Below are the code and all the weights of a small trained network. Each question names an input and a target symbol and asks about switching units off, where a switched-off unit gives its printed mean instead of its output.

import numpy as np


def w(rows, s, z=0):
    codes = np.array(rows[::2]) - 128.0
    scale = np.full(codes.shape[1], s)
    scale[-1] = z or s
    return codes * scale


def f(y):
    return np.maximum(y, 0)


def softmax(a):
    e = np.exp(a - a.max(-1, keepdims=True))
    return e / e.sum(-1, keepdims=True)


def log_softmax(a):
    a = a - a.max(-1, keepdims=True)
    return a - np.log(np.exp(a).sum(-1, keepdims=True))


def net(x, mask):
    ids = ['ΓΞΠΦΩαβδεζηλμστψ'.index(c) for c in x.split()]
    T = len(ids)
    res = E[ids] + P[:T]
    u = 0
    for l in range(2):
        r = res
        for j in range(2):
            rows = slice(3 * j, 3 * j + 3)
            q, k, v = (r @ M[l][rows].T for M in (Q, K, V))
            z = softmax(np.where(np.tri(T) > 0, q @ k.T / 3**0.5, -1e9)) @ v
            o = O[l][rows]
            res = res + np.where(mask[u + j], z, o[:, -1]) @ o[:, :-1]
        u += 2
        y = f(res @ A[l][:, :-1].T + A[l][:, -1])
        res = res + np.where(mask[u : u + 8], y, B[l][:, -1]) @ B[l][:, :-1]
        u += 8
    return log_softmax(res[-1] @ U[:, :-1].T + U[:, -1])


Q, K, V, O, A, B = {}, {}, {}, {}, {}, {}
E = w([
[154,169,106,150,92,184,186],'Γ',
[251,150,147,188,171,123,95],'Ξ',
[118,127,112,151,121,118,135],'Π',
[58,213,117,116,111,178,106],'Φ',
[38,112,111,144,171,68,136],'Ω',
[149,161,76,73,183,143,97],'α',
[160,160,85,127,123,162,142],'β',
[129,161,101,177,93,140,158],'δ',
[216,66,68,109,168,104,167],'ε',
[83,127,153,78,169,142,190],'ζ',
[109,45,43,114,152,70,140],'η',
[119,152,142,157,62,184,228],'λ',
[99,140,125,122,162,125,152],'μ',
[118,142,118,70,154,168,192],'σ',
[129,164,106,192,131,94,118],'τ',
[111,71,96,124,95,119,250],'ψ',
],0.02)
P = w([
[139,116,89,132,120,130,106],'0',
[145,147,118,74,110,84,133],'1',
[164,170,8,133,150,103,158],'2',
[120,80,172,137,104,168,68],'3',
[172,132,120,55,50,76,64],'4',
[116,134,80,175,192,148,169],'5',
[126,41,145,158,107,192,59],'6',
[139,196,161,26,101,27,149],'7',
[136,132,33,212,204,161,155],'8',
[80,24,232,144,104,216,69],'9',
[164,215,129,7,82,1,131],'10',
[69,108,146,232,251,191,187],'11',
[105,35,194,100,71,193,73],'12',
[97,212,179,97,182,57,189],'13',
],0.0099)
Q[0] = w([
[121,177,1,118,164,10,252],'0.h1',
[163,127,136,209,218,136,201],'0.h1',
[189,224,216,80,109,92,113],'0.h1',
[150,122,150,142,153,122,153],'0.h2',
[103,151,138,115,105,141,104],'0.h2',
[160,143,108,156,169,86,178],'0.h2',
],0.019)
K[0] = w([
[91,55,81,211,183,251,112],'0.h1',
[114,80,221,137,147,169,91],'0.h1',
[127,194,134,152,223,104,180],'0.h1',
[123,112,138,142,145,136,145],'0.h2',
[143,155,139,113,129,90,150],'0.h2',
[116,121,127,168,179,178,140],'0.h2',
],0.022)
V[0] = w([
[117,91,116,141,81,151,82],'0.h1',
[101,83,253,68,203,164,137],'0.h1',
[134,155,148,112,83,78,136],'0.h1',
[124,159,102,106,109,106,112],'0.h2',
[136,100,176,116,113,142,101],'0.h2',
[122,128,110,162,152,163,131],'0.h2',
],0.0076)
O[0] = w([
[98,163,117,124,124,136,148,108],'0.h1',
[190,102,2,148,58,132,33,4],'0.h1',
[135,156,197,169,153,126,75,101],'0.h1',
[82,122,173,131,136,126,129,139],'0.h2',
[155,130,19,172,89,141,71,40],'0.h2',
[131,145,156,110,147,113,188,172],'0.h2',
],0.0059,0.0046)
A[0] = w([
[58,50,105,139,176,19,88,4],'0.n1',
[145,180,121,59,99,254,132,164],'0.n2',
[106,93,99,108,206,70,102,233],'0.n3',
[154,44,134,104,190,83,140,73],'0.n4',
[103,230,119,163,14,193,154,42],'0.n5',
[128,151,130,138,87,145,196,139],'0.n6',
[188,60,120,128,111,101,142,12],'0.n7',
[134,100,103,42,254,135,60,107],'0.n8',
],0.0096,0.0044)
B[0] = w([
[22,191,86,95,93,134,138,166],'0.n1',
[99,171,118,186,90,97,123,254],'0.n2',
[141,81,104,62,165,142,98,218],'0.n3',
[162,145,80,192,41,143,138,183],'0.n4',
[118,103,106,50,169,148,35,223],'0.n5',
[177,109,125,116,158,145,148,249],'0.n6',
[101,160,242,141,170,127,194,147],'0.n7',
[186,145,110,184,91,150,1,191],'0.n8',
],0.012,0.0066)
Q[1] = w([
[117,113,177,179,99,148,101],'1.h1',
[140,157,192,92,77,87,78],'1.h1',
[254,135,69,75,185,95,161],'1.h1',
[174,140,186,94,80,94,123],'1.h2',
[59,131,212,188,68,149,51],'1.h2',
[206,98,141,178,151,163,130],'1.h2',
],0.027)
K[1] = w([
[184,149,172,71,101,140,128],'1.h1',
[180,194,63,72,207,115,158],'1.h1',
[115,112,90,219,200,240,140],'1.h1',
[212,170,105,119,192,101,165],'1.h2',
[169,171,160,3,70,35,118],'1.h2',
[197,111,218,198,67,111,145],'1.h2',
],0.019)
V[1] = w([
[155,95,114,79,92,167,165],'1.h1',
[82,79,87,122,148,82,135],'1.h1',
[130,74,161,95,173,79,85],'1.h1',
[161,206,118,98,132,179,102],'1.h2',
[160,88,142,150,195,31,80],'1.h2',
[148,40,137,6,195,177,89],'1.h2',
],0.018)
O[1] = w([
[121,187,68,123,99,175,141,147],'1.h1',
[129,138,116,235,148,62,125,116],'1.h1',
[159,149,108,107,162,42,157,62],'1.h1',
[134,68,127,119,138,227,110,246],'1.h2',
[131,131,149,53,153,23,172,38],'1.h2',
[181,133,5,131,232,117,165,173],'1.h2',
],0.012,0.011)
A[1] = w([
[184,180,172,137,177,146,117,172],'1.n1',
[108,135,180,159,161,168,218,60],'1.n2',
[224,98,152,145,126,109,158,55],'1.n3',
[5,136,119,111,122,129,121,155],'1.n4',
[49,180,102,113,112,120,97,12],'1.n5',
[100,198,166,126,178,112,67,2],'1.n6',
[42,169,121,120,168,143,127,194],'1.n7',
[54,197,157,115,194,115,84,217],'1.n8',
],0.016,0.0068)
B[1] = w([
[158,129,167,122,180,41,98,213],'1.n1',
[43,14,189,169,121,68,105,207],'1.n2',
[108,172,143,195,99,198,152,174],'1.n3',
[173,142,71,168,129,35,214,244],'1.n4',
[146,31,185,54,165,152,84,191],'1.n5',
[76,50,100,107,193,248,210,148],'1.n6',
[69,204,178,95,120,130,130,247],'1.n7',
[207,185,155,120,32,123,55,178],'1.n8',
],0.014)
U = w([
[45,86,153,104,121,188,87,49],'Γ',
[164,47,138,79,88,99,155,142],'Ξ',
[116,157,102,133,57,40,71,236],'Π',
[202,3,146,133,105,125,8,61],'Φ',
[195,71,143,209,103,130,103,102],'Ω',
[189,40,164,133,144,177,183,49],'α',
[94,70,149,173,80,144,216,176],'β',
[34,83,151,89,188,65,74,106],'δ',
[56,161,132,105,101,153,207,147],'ε',
[122,33,13,122,55,94,71,254],'ζ',
[53,135,142,177,109,135,54,59],'η',
[106,136,128,142,158,199,124,63],'λ',
[180,77,116,160,132,98,193,195],'μ',
[241,85,134,196,18,213,166,134],'σ',
[231,69,226,166,100,109,110,104],'τ',
[95,165,165,112,50,168,36,105],'ψ',
],0.0057,0.0062)

Each question gives the input, a string of symbols that net reads in full, and the target symbol t.
The units are the heads (3 rows each of Q, K, V and O) and the neurons (one row each of A and B). Each row of codes is followed by its name. A weight is (code - 128) times the scale printed after its matrix; where a second scale follows, it is the last column's (O, A, B and U).
mask holds one flag per unit, layer by layer, with each layer's heads first. A switched-off unit (its flag False) gives its mean, the last column of its rows in O or B, instead of its output. The means were averaged over made-up inputs and are rounded, as every weight is.
A unit's drop is (log p(t) with every unit on - log p(t) with that unit switched off) / (log p(t) with every unit on - log p(t) with every unit switched off).
The circuit of an input: a set's keep is (log p(t) with only the set's units on - log p(t) with every unit switched off) / (log p(t) with every unit on - log p(t) with every unit switched off). Starting from the 12 units with the biggest drops (on a tie, the unit counted first), units are removed one at a time, each time the one whose removal leaves the highest keep (on an exact tie, the one counted first), for as long as the keep stays at least 0.8.
units of the circuit, in order: the units of the circuit, biggest drop first
unit that matters most: the unit with the biggest drop
k most important neurons: the k neurons with the biggest drops, biggest first
k most important neurons of layer l: the k neurons of layer l with the biggest drops, biggest first
which heads matter: for each layer, one digit per head in row order, 1 if its drop is at least 0.15 and else 0, layers parted by /
input Π Γ ζ α δ Φ τ λ Φ μ λ β ε, target σ: units of the circuit, in order => 0.n4; 1.n3
input λ β λ μ Π η, target ζ: which heads matter => 00 / 00
input Γ Γ ζ δ σ ε Ξ ζ, target ε: which heads matter => 00 / 11
input Φ β η μ Ω ζ Φ β α δ ψ μ λ λ, target μ: 4 most important neurons => 0.n6; 0.n3; 0.n2; 0.n5
input Φ τ δ λ β α Ω ζ ψ ζ σ η Π, target σ: which heads matter => 10 / 01
input λ ψ β Ω α β ψ Γ ψ, target β: 2 most important neurons of layer 0 => 0.n5; 0.n4
input Ξ β β ζ ψ δ η δ, target δ: 4 most important neurons => 0.n5; 0.n3; 0.n4; 0.n8
input μ α β λ η μ Φ Π σ Ω δ Ω ψ ψ, target β: unit that matters most => 0.n1
input β ζ β μ δ β μ β Ω τ λ τ β μ, target τ: 3 most important neurons of layer 0 => 0.n1; 0.n2; 0.n5
input σ μ Φ η ε α Φ Γ, target α: units of the circuit, in order => 0.n8; 1.h2
input Ξ β α δ β α ψ α λ, target ψ: units of the circuit, in order => 0.n5; 1.h2; 0.n4
input Φ β μ, target Φ: 3 most important neurons => 0.n5; 0.n2; 0.n3
input α Ξ τ Ω τ δ α β Γ Ξ σ, target Γ: which heads matter => 10 / 11
input σ Γ β ε β, target β: unit that matters most => 0.h1
input Γ Φ η σ, target Φ: which heads matter => 00 / 11
input σ ψ μ λ μ η λ ψ δ β ε τ, target β: 3 most important neurons => 1.n4; 0.n3; 0.n2
input Ω λ σ η Π β α β α Ξ β α, target Φ: which heads matter => 00 / 00
input Π ψ η η λ Γ δ δ, target Γ: 2 most important neurons of layer 0 => 0.n5; 0.n2
input ζ ζ δ, target ζ: units of the circuit, in order => 0.n5; 0.h1; 1.n7
input μ δ δ μ δ Γ δ ζ, target Γ: 4 most important neurons => 0.n5; 0.n2; 0.n3; 1.n4
input Ω α μ β λ λ Γ β, target λ: units of the circuit, in order => 0.n5; 0.n6; 1.h2; 1.n4
input β ζ Γ ψ δ Π δ β τ λ Ω, target Π: units of the circuit, in order => 1.n8; 1.n4
input σ σ β Γ λ λ, target Γ: unit that matters most => 0.n5
input ψ β β ψ β ζ, target ψ: 3 most important neurons of layer 1 => 1.n7; 1.n5; 1.n8
input ψ δ δ ψ Γ ζ Ω η β, target Ω: which heads matter => 10 / 10
input σ β σ ψ λ λ Ω α Π, target Ω: 3 most important neurons => 0.n1; 0.n8; 0.n3
input δ α β β λ α β ε Ω λ δ, target Ω: which heads matter => 00 / 10
input δ β τ η σ λ, target η: 4 most important neurons => 0.n1; 0.n3; 0.n4; 0.n5
input ψ μ σ Ω λ δ β η η Γ, target η: which heads matter => 00 / 10
